Below is a small trained network, with its code and all its weights. Each question gives an input and a class and asks what happens when units are switched off, that is, made to give their printed mean instead of their output.

import numpy as np


def w(rows, s, z=0):
    codes = np.array(rows[::2]) - 128.0
    scale = np.full(codes.shape[1], s)
    scale[-1] = z or s
    return codes * scale


def norm(h):
    return h / np.sqrt((h * h).mean(-1, keepdims=True) + 1e-5)


def f(y):
    return y / 2 * (1 + np.tanh(0.7978845608 * (y + 0.044715 * y**3)))


def log_softmax(a):
    a = a - a.max(-1, keepdims=True)
    return a - np.log(np.exp(a).sum(-1, keepdims=True))


def net(x, mask):
    res = np.array(x, float).reshape(1, 8) / 4 @ E
    u = 0
    for l in range(2):
        y = f(norm(res) @ A[l][:, :-1].T + A[l][:, -1])
        res = res + np.where(mask[u : u + 6], y, B[l][:, -1]) @ B[l][:, :-1]
        u += 6
    return log_softmax(norm(res)[-1] @ U[:, :-1].T + U[:, -1])


A, B = {}, {}
E = w([
[138,127,130,132],'x0',
[123,127,127,125],'x1',
[117,130,125,123],'x2',
[230,173,148,17],'x3',
[142,62,17,132],'x4',
[127,129,128,128],'x5',
[136,129,130,132],'x6',
[136,254,85,234],'x7',
],0.0074)
A[0] = w([
[164,232,61,91,1],'L0N1',
[129,219,93,151,204],'L0N2',
[91,141,179,132,206],'L0N3',
[143,108,5,97,191],'L0N4',
[106,110,204,169,33],'L0N5',
[181,167,158,61,198],'L0N6',
],0.012,0.0038)
B[0] = w([
[255,111,200,197,188],'L0N1',
[129,182,95,168,253],'L0N2',
[157,140,154,105,204],'L0N3',
[174,119,106,135,243],'L0N4',
[149,95,164,141,159],'L0N5',
[89,150,90,77,249],'L0N6',
],0.013,0.0054)
A[1] = w([
[21,148,152,95,161],'L1N1',
[130,5,90,156,5],'L1N2',
[138,206,163,218,97],'L1N3',
[152,176,173,245,23],'L1N4',
[118,76,217,131,131],'L1N5',
[163,119,52,144,150],'L1N6',
],0.012,0.011)
B[1] = w([
[144,124,188,158,192],'L1N1',
[80,89,250,124,150],'L1N2',
[91,129,91,99,255],'L1N3',
[94,94,172,76,192],'L1N4',
[177,178,96,211,182],'L1N5',
[98,88,134,132,229],'L1N6',
],0.019,0.0055)
U = w([
[210,146,151,216,254],'0',
[22,180,158,146,118],'1',
[147,143,222,31,60],'2',
[153,254,124,105,70],'3',
[99,31,191,163,95],'4',
[78,99,42,203,95],'5',
[148,61,82,42,94],'6',
],0.028,0.0095)

Each question gives the input, the list of numbers given to net, and the class t.
The units are the neurons (one row each of A and B). Each row of codes is followed by its name. A weight is (code - 128) times the scale printed after its matrix; where a second scale follows, it is the last column's (A, B and U).
mask holds one flag per neuron, layer by layer. A switched-off neuron (its flag False) gives its mean, the last column of its row in B, instead of its output. The means were averaged over made-up inputs and are rounded, as every weight is.
A unit's drop is (log p(t) with every unit on - log p(t) with that unit switched off) / (log p(t) with every unit on - log p(t) with every unit switched off).
The circuit of an input: a set's keep is (log p(t) with only the set's units on - log p(t) with every unit switched off) / (log p(t) with every unit on - log p(t) with every unit switched off). Starting from all 12 units, units are removed one at a time, each time the one whose removal leaves the highest keep (on an exact tie, the one counted first), for as long as the keep stays at least 0.8.
units of the circuit, in order: the units of the circuit, biggest drop first
k most important neurons: the k neurons with the biggest drops, biggest first
k most important neurons of layer l: the k neurons of layer l with the biggest drops, biggest first
drop of u: that unit's drop, to one decimal
input [-7,-2,4,0,3,5,5,-4], class 4: units of the circuit, in order : (L0N6)
input [1,-5,-8,-1,-7,1,1,8], class 1: 3 most important neurons : (L1N4, L1N3, L1N5)
input [6,-4,6,-2,3,8,-8,-7], class 4: 2 most important neurons : (L1N2, L0N6)
input [0,-2,-6,2,7,6,-8,1], class 0: 3 most important neurons : (L0N4, L1N3, L0N6)
input [6,1,7,6,2,7,1,0], class 6: 3 most important neurons of layer 0 : (L0N6, L0N3, L0N2)
input [-4,-7,-1,0,0,-2,5,-2], class 0: 4 most important neurons of layer 1 : (L1N1, L1N3, L1N4, L1N6)
input [1,2,-1,-2,1,0,4,0], class 4: 2 most important neurons : (L0N2, L0N6)
input [-2,-1,-8,-6,0,-5,1,6], class 1: 2 most important neurons of layer 1 : (L1N4, L1N5)
input [4,0,2,-6,5,5,4,0], class 4: 2 most important neurons of layer 0 : (L0N2, L0N6)
input [-3,8,8,8,1,-2,4,3], class 0: 2 most important neurons : (L0N1, L1N4)
input [-1,-3,-1,-5,-3,0,4,7], class 1: drop of L1N4 : 0.2
input [0,-4,5,-5,4,3,3,0], class 4: drop of L0N2 : 0.6
input [4,2,0,-1,5,1,3,-1], class 4: drop of L1N3 : 0.1
input [4,-8,3,-4,3,-6,-8,-2], class 4: drop of L1N2 : 0.3
input [-7,-5,7,-5,8,3,-3,-4], class 4: units of the circuit, in order : (L1N2)
